Facts:
skirom μ 204; briflu μ 583; kitrafi μ 204; brisar μ 204; zutrol μ 583; duvum μ 326
skitru μ 583; gribis μ 204; klaka μ 365; skuvor μ 583; skugo μ 734; gegraflu μ 117
pitribi μ 583; vumurus μ 734; plires μ 583; pozatris μ 583; baplokal μ 365; grenel μ 734
vogro μ 583; zesten μ 583; dalu μ 734; zufes μ 734; bropus μ 583; bisam μ 365
broski μ 365; pasir μ 326; gruki μ 583; tatri μ 734; lesin μ 495; roklen μ 204
skeflim μ 583; nuplik μ 495; klenezes μ 365; kluzorik μ 583; klopon μ 365; zafam μ 204
kibru μ 117; ploske μ 734; zivuk μ 204; vemul μ 117; brostak μ 365; lopun μ 583
kosuk μ 117; tedum μ 734; godon μ 734; vevugur μ 204; favek μ 495; klozo μ 326
vobrak μ 365; fidrin μ 583; zaka μ 583; broflum μ 204; rikupor μ 583; zikam μ 365
sebun μ 204; dipefem μ 583; mafos μ 583; pebi μ 583; kebur μ 204; rustu μ 117
misko μ 326; vasti μ 365; poflom μ 734; lafolos μ 583; runo μ 204; flilak μ 583
toklo μ 583; klaple μ 204; brano μ 583; budroku μ 117; graflel μ 326; sogres μ 734
flade μ 204; tradril μ 365; vobruzis μ 365; stigum μ 365; diplus μ 365; lofe μ 583
drune μ 204; plesus μ 583; driso μ 365; trubrir μ 326; stoson μ 734; ferak μ 734
siklus μ 734; pliflom μ 204; plifa μ 583; zova μ 734; plivas μ 734; dribel μ 326
netis μ 583; kado μ 583; dadram μ 734; niraple μ 365; bruzel μ 365; klavosar μ 326
skirom Δ stoson; briflu Δ bropus; kitrafi Δ stigum; brisar Δ duvum; zutrol Δ bropus; skitru Δ gribis
klaka Δ stigum; skugo Δ gruki; gegraflu Δ budroku; pitribi Δ netis; vumurus Δ klenezes; plires Δ gruki
baplokal Δ gruki; grenel Δ netis; zesten Δ vevugur; dalu Δ rustu; zufes Δ gribis; bisam Δ skeflim
broski Δ fidrin; pasir Δ klopon; tatri Δ gruki; lesin Δ godon; roklen Δ stoson; kluzorik Δ stoson
zafam Δ stoson; ploske Δ vasti; zivuk Δ stigum; vemul Δ zova; brostak Δ skeflim; lopun Δ klavosar
kosuk Δ nuplik; tedum Δ netis; favek Δ klenezes; klozo Δ nuplik; vobrak Δ klavosar; zaka Δ vasti
broflum Δ vogro; rikupor Δ zova; zikam Δ skeflim; dipefem Δ klenezes; pebi Δ bropus; kebur Δ netis
misko Δ stoson; poflom Δ kibru; runo Δ fidrin; flilak Δ vevugur; toklo Δ duvum; klaple Δ mafos
brano Δ gribis; graflel Δ vasti; flade Δ pliflom; tradril Δ sogres; vobruzis Δ lafolos; diplus Δ gruki
lofe Δ gribis; drune Δ klopon; plesus Δ vasti; driso Δ duvum; trubrir Δ pozatris; ferak Δ bropus
siklus Δ gribis; plifa Δ vasti; plivas Δ duvum; dribel Δ pliflom; kado Δ lafolos; dadram Δ vasti
niraple Δ sogres; bruzel Δ bropus; dalu Ω klenezes; dalu Ω flade; dalu Ω lesin; dalu Ω klavosar
zufes Ω siklus; zufes Ω zafam; zufes Ω pitribi; bisam Ω tatri; bisam Ω gegraflu; broski Ω nuplik
broski Ω zivuk; broski Ω skuvor; broski Ω rikupor; pasir Ω poflom; ploske Ω drune; ploske Ω favek
ploske Ω tatri; ploske Ω skeflim; brostak Ω nuplik; brostak Ω roklen; brostak Ω tedum; brostak Ω briflu
brostak Ω stigum; brostak Ω tatri; vobrak Ω budroku; vobrak Ω runo; vobrak Ω klopon; fidrin Ω sebun
fidrin Ω flade; flilak Ω rustu; flilak Ω mafos; flilak Ω vasti; flilak Ω skuvor; flilak Ω kado
flilak Ω lafolos; brano Ω grenel; brano Ω kibru; brano Ω graflel; brano Ω briflu; diplus Ω pozatris
diplus Ω skugo; diplus Ω pebi; diplus Ω vobruzis; diplus Ω klozo; driso Ω vogro; driso Ω sebun
trubrir Ω plesus; trubrir Ω sebun; ferak Ω plesus; ferak Ω pebi; ferak Ω klenezes; pliflom Ω kluzorik
pliflom Ω vevugur; pliflom Ω briflu; pliflom Ω zaka; plifa Ω zova; plifa Ω niraple; plifa Ω flade
plivas Ω runo; plivas Ω plires; plivas Ω lofe; dribel Ω drune; dribel Ω favek; dribel Ω zaka
skirom σ f; briflu σ g; kitrafi σ c; brisar σ g; zutrol σ c; klaka σ a
skugo σ i; gegraflu σ a; pitribi σ a; vumurus σ e; plires σ a; baplokal σ b
grenel σ h; zesten σ d; dalu σ c; zufes σ g; bisam σ c; broski σ g
pasir σ b; tatri σ c; roklen σ a; kluzorik σ c; zafam σ d; vemul σ a
brostak σ h; kosuk σ h; tedum σ b; favek σ a; zaka σ d; broflum σ d
rikupor σ f; zikam σ a; dipefem σ h; pebi σ f; misko σ e; poflom σ g
runo σ i; toklo σ b; klaple σ a; brano σ d; graflel σ h; flade σ a
diplus σ h; lofe σ c; drune σ d; plesus σ g; driso σ c; ferak σ d
plifa σ a; plivas σ f; dribel σ e; kado σ f; dadram σ c; niraple σ a
bruzel σ a; skirom λ roklen; skitru λ lofe; zesten λ flilak; zufes λ siklus; bisam λ brostak
pasir λ drune; tatri λ skugo; tatri λ plires; zafam λ kluzorik; tedum λ pitribi; klozo λ kosuk
vobrak λ lopun; zikam λ bisam; pebi λ briflu; misko λ kluzorik; runo λ broski; graflel λ zaka
vobruzis λ kado; lofe λ zufes; drune λ pasir; driso λ plivas; driso λ toklo; siklus λ brano
plifa λ dadram; plivas λ brisar; dribel λ flade; kado λ vobruzis; niraple λ tradril

Known rows:
bisam: [ 8  8 27 11  8 -8 16 -2  9  5 -4]
zikam: [-11 -17  15   5   4   0   2   1  -3 -25   1]
dadram: [ -5  33  29  -6  -9  -5  14  -3 -44  24  28]
ferak: [ -9  43 -10   8 -11 -10  12  -8   0  -3   3]
plesus: [-15  -1  26  -8   7   7  18   7 -36   8  25]
dipefem: [-15 -14   3   1   7   2   7   2  23 -24   7]
siklus: [-20  70 -13  -5   2  -2 -58   6 -79 -14 -16]
brano: [-6  0  4  7 13 -7 22 -1 19 -4 -3]
graflel: [-16 -37  10 -15 -31  11   5  -4 -59  13   9]
nuplik: [ 38  14 -51  -3 -32  -9 -24  -7 -47  13  46]
broski: [-3 -1  5  5 10 -2 20  1 21 -6  3]
fidrin: [  5  32  13   9   2   1  11   6  61 -11   8]
godon: [ 16  23 -15   1 -16   0  -6   0  12   5  16]
vogro: [13  4  6  1  9  4 -4  6 30 -5 11]
lofe: [ 11 -17  17   5  21  -7 -12   1 -36   6  -9]
drune: [ 20 -29  11  -2   1  10   7  -2 -23   4 -37]
dribel: [ -8   0  -6   3 -30   1  10  -8   2   7 -19]
klaka: [-11  -7   8   0   9   0   4  -1  11 -18   5]
misko: [-12  -4 -16   2 -26  -1  -2  -7 -21   7 -23]
kluzorik: [ 12 -17   5   1  25  -8  -1  -3 -10   9  -6]
bruzel: [-14 -13   0   1  10  -3   7  -3  17 -21  -1]
pitribi: [-26  47   3 -12  23   6 -50  10 -26 -32  -9]
roklen: [-13 -50  -3  -9   7   5  -3  -8   8  -1 -23]
zutrol: [ -1  10  12   5  19 -10   6  -2   9   3  -4]

Rows:
[-1  4 12  6  8 -3  6  3  0 -5 -4] | zesten
[ -4  57   3  14 -40   3  38  -7   4  -4 -33] | pasir
[-14 -16   0   3   2   1  14  -1  25 -23   6] | brostak
[  7  -7   5  -4  -5  11  -8   3  42   9 -16] | sebun
[ -4  14 -22   1 -10  -4   4  -5 -10  -5  11] | vumurus
[ 20  10 -12  -1 -11   1 -11   1   7   3  17] | zova
[  7 -19 -23   2  -6  -4  -4   0 -49   7   5] | tedum
[-14  22  17  -5 -19   0  28  -3 -31  13  34] | ploske
[ -4  26 -13   5 -15  -6  13  -4   4   1  11] | poflom
[  1   1   1  -2  -3   6  -2   2  49   7 -23] | gribis
[ -6 -30  -7  -5  19  -1  -4  -1  -9 -17   1] | plires
[ -5 -21  30 -10  12   5  19   4 -34  15  26] | zaka
[  9   1 -48  -6 -33 -12 -16 -14 -64  -5  41] | favek
[  3  51   7   6 -11 -13   9  -9   9  11   7] | dalu
[ -2  -8   3   6  18  -3   2   3 -18  -2  -7] | pebi
[-4  5 14 10  4 -3 10  5  6 -9 -2] | vobrak
[-13 -22   3  -7   0   7   0  -3  21  -7 -19] | flade
[ 10 -26  -2  -1  20  -2   5   4 -12  10   3] | rikupor

